Each row has a hidden value. The values are split into ranges, and the band after each row names the range that its value falls in. Each part has its own value, ranges and names.
[-5,-8,-9,-74,171,23,14,-102,54,56,-135,-140,-55,25,101,-152,409,175,31,-73,-73,132,246,59,218,-116,154,-371,108,51,145,-320,228,335,414,202] | <34>
[155,97,287,1,-121,157,-481,7,-153,-18,-72,-80,199,-69,-83,-146,-378,-189,69,-60,25,42,-26,-83,214,62,342,32,87,251,-112,-23,217,-173,306,-69] | <42>
[-161,108,63,-87,-46,-13,-245,-127,-166,-172,-141,29,136,97,82,-189,-58,-5,90,-49,43,-96,119,-36,81,-12,53,40,185,-36,-99,73,-181,-28,-60,39] | <47>
[13,156,9,-125,4,71,-409,-50,-165,-23,-51,-41,43,39,110,-207,22,-77,-53,-51,-18,110,36,-5,237,39,206,-85,246,180,-63,-100,150,16,340,-16] | <39>
[-141,140,-106,-103,189,-43,140,-200,45,-51,-186,-255,32,58,245,-263,385,262,8,-126,-74,-3,376,101,225,-120,176,-294,112,-60,167,-207,102,332,276,314] | <43>
[304,-87,269,157,-89,287,155,-49,14,103,106,-85,25,67,-144,97,-544,-55,18,23,77,-30,-88,-166,-98,-36,164,187,-390,84,-68,96,166,-371,0,-74] | <42>
[61,62,-155,-88,-3,59,84,-144,29,-35,70,-65,-102,51,241,-123,-18,136,-293,-72,-63,36,118,81,241,114,118,39,-53,-100,44,92,129,-288,62,168] | <47>
[168,-155,182,65,-62,171,-13,-36,-13,41,74,75,-28,102,-95,89,-252,-32,30,29,71,25,-52,-104,-40,-34,33,80,-175,35,-122,28,67,-259,19,-95] | <37>
[84,-119,137,61,-14,174,100,-77,-62,41,53,89,-65,200,-89,83,-176,-14,88,70,100,-19,-59,-157,-192,-112,-69,92,-176,-5,-117,33,-80,-144,-104,-105] | <34>
[34,-216,118,40,38,176,81,-36,-145,103,57,305,-285,247,-200,103,70,-58,77,200,101,74,-176,-225,-314,-120,-226,-3,-84,-52,-71,-43,-214,-88,-242,-140] | <37>
[62,-27,90,41,-12,187,83,-95,-114,28,64,60,-57,229,-41,35,-218,-33,56,71,101,-37,-76,-170,-207,-107,-55,143,-151,14,-127,74,-106,-155,-126,-121] | <39>
[89,-77,392,128,-64,157,-79,-51,-56,-12,-121,-51,201,46,-211,5,-342,-61,309,-10,108,-97,45,-170,-93,-148,144,25,-143,96,-99,-29,-1,-26,34,-56] | <42>
[-47,232,-74,-143,19,23,-255,-122,-114,-85,-64,-143,75,32,235,-270,12,22,-121,-107,-43,27,156,58,292,60,241,-42,200,74,-15,-18,123,-40,263,108] | <43>
[80,3,131,62,-217,84,149,-176,64,-156,-60,-134,247,7,59,-13,-530,118,16,-147,25,-213,138,-15,89,46,118,248,-276,-133,-9,293,-54,-293,-213,155] | <49>
[-290,-86,-142,-97,300,-26,279,-175,-105,22,-112,173,-335,324,57,-110,718,208,94,143,40,44,162,-78,-228,-259,-283,-298,146,-209,69,-242,-324,366,-153,116] | <40>
[-136,-98,127,15,136,59,126,-120,-80,15,-163,59,-53,219,-97,-31,278,97,294,68,76,-22,116,-142,-218,-275,-126,-206,26,-41,13,-202,-206,367,-45,32] | <34>
[100,-215,182,76,10,205,79,-25,-119,106,80,254,-240,199,-214,108,-84,-77,54,180,107,53,-174,-222,-272,-86,-143,59,-162,-32,-97,1,-134,-235,-215,-137] | <42>
[-174,51,-101,-100,241,52,120,-147,-139,74,-137,21,-222,236,51,-168,553,122,95,86,-7,91,108,-90,-130,-225,-96,-319,182,-21,138,-288,-141,480,72,116] | <39>
[-74,115,81,-90,-167,-28,-325,-121,-90,-218,-154,-45,249,-39,121,-199,-230,15,11,-150,-9,-104,162,47,285,107,177,83,144,-28,-56,149,-49,-142,16,131] | <49>
[28,11,28,-33,-65,61,-84,-103,-46,-106,74,29,38,109,128,-54,-256,13,-108,-42,57,-62,64,-4,109,63,71,194,-59,-57,-188,176,-2,-428,-35,-32] | <43>
[118,39,301,80,-156,81,-183,-89,43,-169,-29,-225,441,5,60,-23,-648,-6,160,-190,105,-198,198,2,185,-25,308,241,-181,101,-288,168,169,-357,202,-67] | <40>
[-100,-192,78,7,169,154,152,-61,-218,150,-47,352,-414,303,-243,24,403,-28,149,279,89,108,-163,-275,-432,-220,-319,-180,40,-86,50,-189,-351,205,-301,-69] | <42>
[-77,-37,-161,-82,262,-5,294,-168,87,51,-37,-86,-214,154,203,-121,527,278,-87,-18,-45,92,281,76,105,-142,8,-302,13,-115,113,-246,103,190,214,224] | <40>
[28,-299,-70,-83,107,14,-37,-22,24,47,136,311,-351,152,45,67,361,86,-182,94,21,192,17,33,91,26,-155,-122,43,-124,-138,-111,51,-299,78,-41] | <34>
[10,-15,-247,-157,17,-56,94,-158,131,-53,-37,-53,-159,-66,298,-179,320,283,-353,-129,-166,116,253,210,450,174,110,-184,57,-197,223,-27,185,-103,144,391] | <49>
[-224,56,75,-45,143,-13,12,-159,-108,-84,-214,-52,74,188,39,-166,261,110,265,-12,63,-81,231,-66,-74,-241,-9,-181,141,-31,-22,-163,-186,354,41,82] | <40>
[42,-322,96,-28,93,29,-93,9,17,57,39,290,-280,76,-89,46,319,46,-49,99,30,177,28,-12,82,-7,-83,-188,42,-83,-90,-171,60,-210,93,-12] | <42>
[182,-80,89,-35,-34,154,-268,15,-91,78,91,129,-154,20,-39,-38,-81,-104,-151,46,-2,175,-107,-54,153,102,125,-13,35,103,-77,-45,196,-315,193,-70] | <42>
[37,-73,108,35,18,171,65,-78,-121,61,6,100,-99,213,-99,30,-63,-25,112,93,81,8,-77,-181,-218,-136,-86,17,-91,21,-56,-27,-121,10,-99,-86] | <34>
[-189,-18,-64,-42,-47,79,220,-191,-207,-61,-110,237,-193,257,-53,-55,94,68,53,130,43,-91,-78,-194,-323,-79,-313,70,-7,-246,118,144,-532,100,-599,106] | <49>
[10,-121,-51,-123,68,-17,-241,-32,-7,-24,63,137,-149,66,137,-72,242,54,-165,-18,-4,154,106,89,273,65,45,-115,155,-15,-145,-107,160,-245,273,-2] | <39>
[-286,111,11,-60,46,-20,141,-226,-140,-124,-322,-40,64,152,18,-214,255,164,251,-15,1,-139,202,-95,-128,-191,-90,-171,136,-155,200,-57,-385,506,-252,261] | <49>
[-14,21,-113,-104,-89,40,-56,-125,-73,-88,18,99,-102,66,150,-113,-43,64,-223,-25,-33,12,24,21,159,141,-2,90,36,-135,16,162,-77,-284,-141,123] | <49>
[-133,-88,-65,-84,104,54,-35,-86,-192,-7,56,296,-280,293,17,-31,252,-9,-30,155,90,57,-60,-118,-175,-80,-232,1,116,-103,-151,-16,-263,-120,-188,-108] | <40>

Part 2:
[106,-1,-182,-176,57,-149,260,-52,-249,-308,-67,240,-170,-156,201,-175,-161,107,242,133,-278,153,12,-118,26,48,43,160,72,-26,-170,-184,-164,-311,126,-129] | <248>
[455,-140,148,102,41,-10,-62,180,-451,52,411,153,-307,-57,-37,-694,274,180,-277,-62,-344,-36,262,-225,106,585,-95,292,538,130,-551,-460,391,-295,306,-184] | <240>
[-146,190,-175,110,184,-65,-112,-404,109,4,-557,-100,259,48,-228,704,97,-377,316,0,550,-142,-195,155,-3,-325,-265,-153,-382,-110,568,297,-574,212,-26,87] | <249>
[594,-246,-224,-198,702,98,-664,-466,43,172,204,346,188,214,407,-6,-283,92,197,-321,-334,-331,67,-244,576,130,-72,54,718,182,446,-64,-584,-179,371,45] | <240>
[-44,20,-223,-100,-150,-135,150,-9,153,-155,-403,42,315,-399,92,117,-125,-100,179,252,6,-24,-89,-80,-33,-209,308,154,-362,-3,11,-43,-32,-266,-37,2] | <235>
[90,151,-49,323,-348,37,300,-129,-323,-69,-318,89,-20,-345,-269,34,-59,-28,141,210,429,-41,100,204,37,267,90,320,-368,-96,-11,-43,43,-352,9,-94] | <241>
[-100,78,222,373,-216,112,82,179,-259,44,-112,-134,-189,-83,-588,20,424,-91,77,158,387,-36,187,172,-175,532,-404,157,-214,-47,-434,15,360,176,24,-141] | <248>
[-188,117,194,388,-144,82,10,106,-130,101,-295,-248,-38,-53,-652,270,523,-296,55,101,568,-102,50,192,-236,285,-417,6,-369,-72,-185,127,220,336,-42,-60] | <249>
[86,115,97,266,-397,-47,370,150,-498,-116,53,22,-296,-179,-299,-339,320,153,-133,171,110,148,158,29,-134,460,-201,315,-33,-71,-633,-286,373,-369,106,-234] | <241>
[245,91,-152,166,-123,24,211,-266,-299,-78,-350,157,72,-267,-53,125,-154,-103,102,11,335,-61,-79,76,99,12,220,174,-231,-99,270,-42,-279,-410,61,-37] | <241>
[-142,262,52,193,-437,-20,183,91,38,-41,-654,-171,207,-347,-444,464,155,-307,139,312,601,-56,-103,208,-165,-45,137,181,-766,-72,83,124,6,46,-59,-6] | <251>
[458,-368,26,-217,305,137,-167,225,-198,-69,273,310,-167,-132,247,-509,-122,148,102,-84,-584,-59,150,-323,169,480,168,175,518,161,-363,-271,141,-171,268,-125] | <241>
[391,-64,7,27,219,72,-35,-135,-377,18,-94,58,-58,102,-49,86,272,-192,-196,-361,150,-36,-259,-170,-17,-29,-67,-134,222,-57,130,-114,-360,-155,194,-60] | <241>
[-82,33,-240,146,-295,-2,145,-130,98,-44,-316,21,377,-369,-55,135,-59,44,152,240,226,-80,13,43,18,11,94,227,-343,-54,-144,8,95,-428,-85,-43] | <249>
[233,-407,-83,-453,784,68,-506,75,223,-50,67,205,56,93,331,-24,-124,-128,368,-177,-606,-163,-21,-367,157,63,-16,-171,480,192,89,15,-282,350,221,31] | <249>
[487,-340,-51,-406,666,60,-91,62,-240,-183,-129,271,-143,-42,347,-74,-138,-334,117,-377,-409,-24,-302,-381,9,-153,381,-253,340,43,344,-111,-501,89,223,11] | <248>
[592,-369,-197,-324,447,131,-161,-79,-124,-85,-22,379,111,-189,480,-189,-367,-36,114,-267,-439,-133,-148,-359,253,3,494,15,396,94,233,-171,-363,-350,228,-3] | <241>
[-397,378,-123,231,-331,-203,156,-199,97,-83,-473,-176,162,-115,-394,469,210,-101,279,409,531,13,50,266,-109,-76,-390,172,-592,-105,-24,155,-75,18,-66,-42] | <235>
[362,-324,11,-506,523,30,-287,270,111,-83,-199,66,136,-43,277,87,90,-375,-25,-294,-422,-70,-385,-474,-86,-295,379,-273,209,131,164,-85,-324,224,205,51] | <251>
[246,-118,-96,-497,556,-96,-217,-3,92,-162,-365,69,108,73,261,368,24,-424,132,-252,-223,-18,-447,-334,-49,-514,217,-317,69,50,472,26,-695,264,197,77] | <251>
[-63,142,-154,110,-285,-130,415,-71,-235,-231,-318,70,-10,-322,-93,12,-20,-17,147,246,187,108,-12,65,-101,8,72,204,-349,-120,-142,-93,2,-364,-30,-107] | <248>
[244,117,-248,-1,91,-96,65,-411,-243,-133,-135,265,-25,-54,151,52,-255,90,248,41,40,-17,32,23,270,28,-25,210,78,-34,251,-84,-452,-403,187,-66] | <241>
[-6,-37,-82,-315,215,-38,-293,68,323,-111,-213,109,133,-70,97,230,-187,-19,491,250,-249,-80,66,-87,150,73,-18,143,-63,150,12,83,-206,218,162,-4] | <251>
[-74,175,-264,5,-72,-159,225,-290,-126,-221,-249,117,24,-99,27,175,-100,76,293,192,113,94,-16,66,44,-69,-165,155,-165,-106,4,-14,-294,-319,41,-87] | <248>
[-40,-51,74,-40,203,-21,-99,123,-134,-93,142,33,-263,147,-154,-103,273,78,215,73,-200,56,167,-78,-56,387,-516,55,246,44,-467,-70,95,204,166,-156] | <248>
[-204,239,-106,136,34,-103,-91,-294,112,40,-497,-238,276,115,-328,699,382,-345,87,-11,581,-82,-253,102,-129,-351,-403,-174,-370,-114,305,223,-428,180,-14,44] | <235>
[-216,69,140,138,-302,-64,96,352,19,-52,-144,-155,-34,-242,-388,-82,359,-46,83,367,79,15,186,29,-218,335,-199,229,-300,40,-584,-80,515,130,-4,-121] | <235>
[211,-80,-100,-28,251,74,32,-145,-132,-84,-448,111,100,-199,-2,279,-130,-377,214,-133,209,-122,-226,-36,6,-163,283,-102,-202,-64,484,94,-422,19,37,48] | <248>
[-209,131,-8,-51,-192,-266,270,221,-110,-236,-106,-79,-146,-134,-149,-132,333,0,40,298,-121,199,38,-90,-262,43,-221,129,-164,-17,-532,-190,243,-32,41,-149] | <235>
[-212,232,68,294,-173,-9,36,-40,40,45,-633,-226,164,-201,-546,549,260,-453,207,204,697,-146,-67,250,-168,-52,-108,15,-688,-84,276,236,-74,325,-83,45] | <235>
[-179,104,47,58,-284,-141,251,281,-46,-176,-291,-52,-55,-373,-251,-74,134,-118,183,406,52,63,123,41,-194,161,58,238,-427,10,-342,-92,341,43,-21,-91] | <235>
[225,-100,-64,-68,278,64,-220,-115,-107,-51,113,269,-147,27,79,-115,-200,171,398,75,-239,-94,251,-36,293,443,-209,226,308,102,-78,-48,-138,-34,241,-89] | <241>
[-244,166,-49,-21,-238,-266,249,149,-58,-212,-127,-98,-69,-120,-156,-55,337,36,45,321,-52,187,33,-59,-233,8,-274,144,-192,-30,-530,-160,206,-95,29,-149] | <235>
[648,-316,-64,-334,495,-41,-159,33,-340,-115,354,402,-244,-30,473,-611,-162,126,-41,-228,-738,-24,62,-434,261,231,238,124,744,171,-110,-425,-137,-318,384,-102] | <240>

New part:
[-75,-223,-292,106,-108,82,290,162,-270,4,-84,59,250,78,25,206,-12,-455,227,-381,113,-72,-108,-47,152,64,-40,-82,-91,298,557,70,66,209,-54,-367] | U
[107,-303,-206,301,-202,-22,197,75,-343,-77,-67,159,262,79,179,300,-9,-387,306,-435,160,4,-187,89,192,118,3,-55,165,235,582,27,153,281,-59,-331] | M
[-176,-138,-119,-267,281,-82,149,155,-359,-350,441,40,276,282,97,161,-109,-233,-23,-364,309,-329,254,-367,239,107,60,-98,-184,-57,25,38,333,118,-45,11] | C
[149,-42,139,-99,-248,310,-220,-175,585,274,-780,40,-118,16,22,-19,258,465,-97,408,84,3,-227,181,-79,-348,-46,402,151,-41,-86,-78,-135,-93,-215,260] | A
[-104,-21,-34,-72,186,-162,221,228,-211,-32,439,-283,101,46,-82,71,-142,-286,-105,-168,-91,-141,66,-119,-19,54,-79,-379,-351,-47,242,141,164,104,-36,-154] | N
[-16,-93,137,-238,479,-223,329,-123,-9,-208,374,-29,96,146,89,70,-298,-236,56,-266,80,-267,411,-475,-69,-48,89,-215,-205,51,-137,-143,311,150,98,126] | T
[109,45,117,21,95,-214,1,45,81,-65,39,-158,22,189,80,188,-124,46,-63,102,10,-11,35,-10,70,-92,144,-126,16,-234,-41,175,196,34,-172,156] | M
[-60,-94,-23,-171,103,91,170,-46,109,41,-152,1,74,92,-11,41,-22,-91,51,-29,71,-172,122,-139,7,-140,23,1,-140,109,99,-70,65,62,-58,51] | A
[-147,77,-30,-223,259,-171,295,277,-1,-1,295,-329,20,55,-128,92,-201,-284,-223,-122,-96,-116,94,-326,-114,-9,-55,-274,-446,-6,69,192,100,39,0,-215] | E
[172,-54,258,-13,-33,136,64,-163,599,389,-398,-209,-214,-193,-81,-145,81,213,-125,264,-240,28,-181,52,-398,-328,-180,37,-118,67,16,-146,-88,29,-23,51] | U
[-22,136,60,-116,132,-78,134,146,332,165,-93,-341,-68,69,-120,45,-115,-32,-192,160,-146,12,-44,-168,-141,-193,-8,-124,-280,-66,-34,238,19,-36,-123,-37] | N
[163,20,469,-266,430,-215,-35,-192,422,-102,233,-178,-143,102,117,-63,-148,364,-283,176,-5,-176,245,-335,-239,-230,51,-41,-64,-342,-561,-136,322,7,-5,443] | C
[29,-22,17,1,-58,44,64,94,187,181,-157,-197,-14,-11,-66,38,27,-12,-98,77,-87,0,-165,32,-94,-135,-97,-57,-145,5,176,106,-5,38,-116,-87] | U
[61,56,278,-315,355,-79,94,-190,488,5,-91,-115,-100,124,31,-25,-153,180,-139,162,24,-161,255,-368,-182,-277,74,46,-139,-94,-415,-88,142,-32,-22,331] | T
[319,93,504,-147,169,-129,-216,-279,727,57,-286,-127,-240,91,149,-5,-47,587,-258,420,10,3,22,-123,-239,-352,67,206,160,-346,-607,-59,141,-90,-127,517] | T
[-20,-92,171,-291,211,97,112,-192,264,74,-59,-39,-37,3,-31,-104,-3,103,-58,90,9,-248,217,-152,-157,-209,-46,-13,-192,26,-92,-244,78,31,3,246] | A
[3,75,12,39,137,-318,42,247,-221,-163,404,-272,114,221,31,230,-184,-142,-116,-36,-8,-42,41,-16,161,61,107,-337,-126,-290,102,325,261,63,-182,15] | U
[-187,-1,-15,-385,435,-145,184,106,-115,-289,400,-77,173,298,33,108,-209,-162,-109,-199,220,-320,372,-497,135,-11,110,-127,-286,-110,-197,74,305,34,-42,140] | C
[307,-17,413,-24,329,-349,-15,-162,347,-194,146,-85,-78,188,264,136,-221,248,-145,19,79,-27,115,-334,-133,-157,154,7,173,-311,-484,-13,390,89,-33,306] | C
[82,35,287,-254,241,-54,-19,-184,387,23,-69,-119,-103,94,26,-36,-68,266,-154,252,1,-155,195,-147,-133,-251,57,7,-84,-185,-313,-98,133,-37,-78,387] | A
[80,102,254,-149,15,-40,-105,107,359,204,-8,-362,-200,-93,-107,-55,54,302,-421,319,-183,-16,-162,53,-270,-176,-176,-64,-221,-264,-113,83,-13,-75,-110,80] | E
[-251,7,-151,-204,331,-162,352,253,-297,-112,501,-257,186,163,-123,97,-230,-457,-34,-227,-36,-238,269,-281,91,56,30,-432,-476,17,234,172,207,102,-36,-138] | U
[230,161,345,-32,-7,-10,-47,-50,850,399,-497,-373,-321,-102,-86,-69,3,377,-324,470,-276,171,-263,-31,-429,-394,-99,97,-94,-133,-264,116,-106,-99,-114,97] | N
[-22,3,70,-118,-106,173,-68,100,262,276,-165,-266,-86,-90,-153,-93,161,184,-251,250,-129,-61,-206,147,-160,-180,-211,-22,-242,-83,130,47,-91,-47,-147,11] | N
[51,-16,120,-139,16,54,-71,-72,230,52,-204,-59,-18,107,22,38,53,211,-91,209,56,-109,26,41,5,-189,36,61,-14,-136,-62,-15,66,-23,-160,244] | A
[277,-157,141,202,99,-291,120,-133,-37,-199,50,101,105,164,291,288,-199,-119,196,-245,142,7,47,-112,64,2,162,-59,266,-22,36,-24,307,211,-31,56] | A
[-191,-212,-82,-240,388,-61,452,-35,-307,-158,434,19,215,80,-12,30,-204,-479,169,-408,66,-364,421,-352,20,42,15,-325,-353,236,247,-214,245,219,122,-59] | A
[-140,-181,-29,-288,346,-46,229,42,-207,-260,398,36,205,182,75,67,-122,-219,-14,-355,224,-340,287,-429,73,36,9,-103,-221,31,-12,-108,313,151,42,19] | C
[-109,-296,-252,82,-6,49,399,151,-391,10,203,6,253,-41,-20,114,-48,-572,220,-508,21,-150,-41,-83,34,123,-151,-255,-235,362,649,-50,99,284,61,-441] | U
[17,-342,-199,87,-49,72,299,-48,-266,-100,-106,260,273,84,157,212,-30,-417,354,-484,233,-139,10,-117,145,66,2,20,73,366,463,-152,139,273,28,-246] | A
[139,211,166,-12,-7,-199,-86,211,390,111,-153,-364,-143,97,-18,165,-83,198,-346,278,-105,148,-223,-42,-117,-162,18,-14,-72,-293,-173,360,36,-90,-198,3] | E
[-197,-204,-246,-147,39,95,186,115,-414,-149,169,95,290,156,12,134,14,-324,135,-303,218,-286,145,-59,255,90,0,-121,-175,130,399,-35,146,139,-75,-85] | A
[252,-328,40,174,-68,-24,119,-173,-8,-111,-193,275,151,61,296,224,-28,-121,260,-388,256,-33,-111,-121,26,-3,-11,175,303,215,178,-178,192,251,29,-100] | T

Part 4:
[43,-63,-151,-137,-101,137,-10,122,35,37,8,-34,65,110,-10,-17,13,107,-18,21,-19,-139,-94,-41,151,121,129,30,-96,138,101,211,-35,22,15,110] | F
[-209,90,189,216,90,36,-22,-201,-120,180,-186,272,142,-400,-128,14,-46,-148,190,33,-184,276,133,-84,-42,38,-170,-139,325,-215,-141,-592,-162,234,-182,289] | F
[-21,-40,-135,-149,-63,121,-73,4,-134,77,-118,-23,68,9,32,-70,15,-84,106,116,-103,-90,49,-90,116,186,-18,-101,-79,-1,40,22,-51,72,-29,196] | G
[99,-52,-204,-54,78,-47,27,-53,-53,-43,-70,-34,-108,90,65,-74,74,-99,-144,0,147,-166,101,24,-182,-194,-60,72,-113,75,12,18,113,-72,137,-217] | D
[41,-44,-113,37,-46,-74,37,28,33,60,-1,36,28,-30,5,16,0,-62,-13,-16,-1,-39,-27,25,1,-59,-101,4,-17,51,-6,-39,-40,-50,29,-81] | H
[-29,-40,-218,-20,-21,-68,87,-8,130,86,69,-80,-50,89,74,12,99,70,-157,-31,11,-117,45,44,42,-152,17,28,-75,64,56,154,-137,-67,32,-48] | V
[104,-31,42,-14,-54,-68,-183,-63,-267,-5,-165,141,30,-210,73,-4,-54,-434,236,92,-27,-21,24,-45,-32,205,-365,-215,18,-22,-58,-254,138,111,-3,10] | S
[49,-7,95,-30,-91,132,-110,59,-48,1,-34,164,92,-105,-39,50,-33,-31,111,-12,-21,-19,-140,-59,121,237,11,-74,77,114,48,-23,36,193,-48,188] | V
[3,-31,-145,74,97,-12,89,-47,-72,77,-160,55,68,-69,-113,-101,-45,-79,-12,44,5,42,103,-17,-195,-191,-91,108,23,-64,-96,-308,9,-99,57,-127] | D
[-93,-65,-226,-85,162,143,80,-87,44,77,-102,-136,-1,109,-66,-114,65,140,-231,37,54,-104,169,-21,-98,-173,209,202,-1,-2,47,71,-57,-33,30,68] | G
[82,-62,-208,-71,117,-6,-3,-84,-164,-20,-186,-34,-51,38,9,-138,18,-188,-61,80,107,-124,164,-20,-234,-150,-111,71,-96,-6,-36,-133,143,-79,128,-180] | D
[-60,-16,-134,-24,-12,-9,22,-52,18,95,-14,-17,-10,-5,52,-7,70,-17,-41,19,-47,-63,76,-9,53,-36,-30,-51,-17,-2,28,15,-121,30,-19,74] | F
[-31,9,-1,85,-53,-28,27,2,63,89,23,123,52,-110,-18,61,12,6,19,-47,-51,36,-48,3,66,-8,-56,-47,81,32,-3,-99,-111,66,-43,64] | Y
[58,1,-68,82,-45,-90,60,18,54,26,32,117,-17,-35,22,37,40,-20,-32,-69,33,-26,-45,31,-30,-118,-86,-12,-10,78,-12,-73,-30,-13,46,-125] | S
[-82,54,8,62,8,5,28,-86,59,62,25,123,-39,-77,41,50,108,56,-56,-68,-17,4,39,-10,33,-65,16,-72,85,25,21,-60,-125,147,-46,113] | F
[76,2,73,88,-115,-23,-70,50,-149,53,-112,239,145,-231,-62,20,-108,-228,268,40,-97,97,-100,-54,27,169,-254,-138,69,-8,-81,-339,30,78,-31,31] | S
[85,-92,-207,-96,37,-45,0,-24,62,-31,28,-119,-115,133,104,-8,93,-34,-220,-29,156,-228,46,60,-57,-127,13,89,-100,141,86,249,63,-56,103,-140] | J
[128,9,144,39,-190,40,-100,138,-8,-23,44,255,94,-137,-16,120,-48,-54,169,-69,-17,3,-259,-26,161,250,-79,-123,63,175,36,-34,47,175,-31,88] | J
[-36,36,17,-41,-72,138,-42,9,-52,50,-47,139,60,-60,-4,5,40,37,97,12,-81,-10,-34,-86,124,153,51,-110,29,42,37,-49,-74,180,-60,228] | G
[84,-92,-182,-20,-33,8,61,101,64,44,-13,-30,70,61,-65,-26,-35,34,-73,-4,38,-82,-70,21,-11,-67,17,139,-61,102,21,55,8,-121,70,-112] | H
[47,-70,-127,-89,21,-57,-81,-85,-50,-5,-34,-69,-94,18,136,0,77,-185,-86,25,79,-174,88,24,-22,1,-118,-51,-52,61,57,119,51,34,41,-29] | Y
[74,-56,-103,-18,-130,-30,-2,107,46,49,40,30,54,2,18,40,-13,-29,29,-10,-21,-74,-118,11,114,66,-62,-29,-57,111,41,82,-40,-24,18,-19] | J
[38,-54,-70,-107,-50,119,-66,49,-23,17,-35,7,46,22,-3,-8,5,0,1,26,9,-109,-52,-40,90,138,58,1,-21,104,75,112,17,82,0,121] | F
[-17,-16,-51,140,107,16,98,-42,-32,86,-149,127,108,-135,-177,-66,-71,-26,-8,3,1,110,57,-16,-192,-181,-53,137,117,-60,-108,-373,-3,-48,22,-79] | S
[67,-45,-156,-85,-87,24,35,92,152,-9,125,-32,-57,156,74,48,100,154,-162,-79,82,-190,-100,34,108,-34,134,46,-105,207,129,322,-43,5,58,-25] | V
[106,-26,28,-13,-78,-93,-153,-43,-160,-19,-66,121,-23,-144,120,44,6,-335,146,32,9,-70,-13,-12,16,156,-294,-204,-5,46,-7,-101,96,116,4,-8] | H
[16,-61,-256,-71,22,-30,107,6,206,13,122,-135,-130,213,95,13,154,182,-319,-87,136,-221,29,74,3,-234,160,134,-114,166,123,345,-73,-77,92,-115] | V
[12,-27,-72,-24,-106,33,0,73,42,71,24,49,66,-13,0,35,6,32,32,-6,-54,-49,-85,-18,133,86,5,-40,-16,82,48,56,-85,44,-20,89] | V
[30,-42,-61,6,-67,22,7,66,61,52,20,52,62,-22,-30,36,-10,29,-16,-26,-6,-43,-90,3,74,33,9,21,14,96,35,36,-42,20,-3,31] | Y
[99,7,21,81,-117,-13,15,106,3,16,6,210,83,-92,-51,48,-40,-22,105,-56,-14,30,-160,-14,34,40,-84,-37,18,103,-20,-143,10,38,20,-50] | S
[-121,9,-45,186,81,-136,80,-148,13,168,-76,83,43,-211,-40,9,3,-126,-6,-2,-77,126,145,24,-99,-191,-197,-21,152,-139,-107,-348,-157,-14,-57,-10] | J
[55,-118,-282,-54,61,-47,67,-3,30,47,-53,-145,-14,103,-1,-75,12,-47,-167,34,84,-144,84,44,-111,-183,-26,157,-100,45,16,77,23,-178,105,-183] | H
[-102,-5,-137,68,77,-36,120,-85,142,107,27,-17,-34,6,-3,3,93,111,-193,-57,17,-23,103,37,-46,-237,59,84,54,0,12,-12,-157,-18,-3,-5] | V
[154,-24,86,14,-183,54,-112,155,-145,1,-84,242,174,-170,-77,33,-137,-181,291,31,-70,41,-223,-67,97,291,-178,-114,20,95,-30,-202,99,95,-11,46] | S
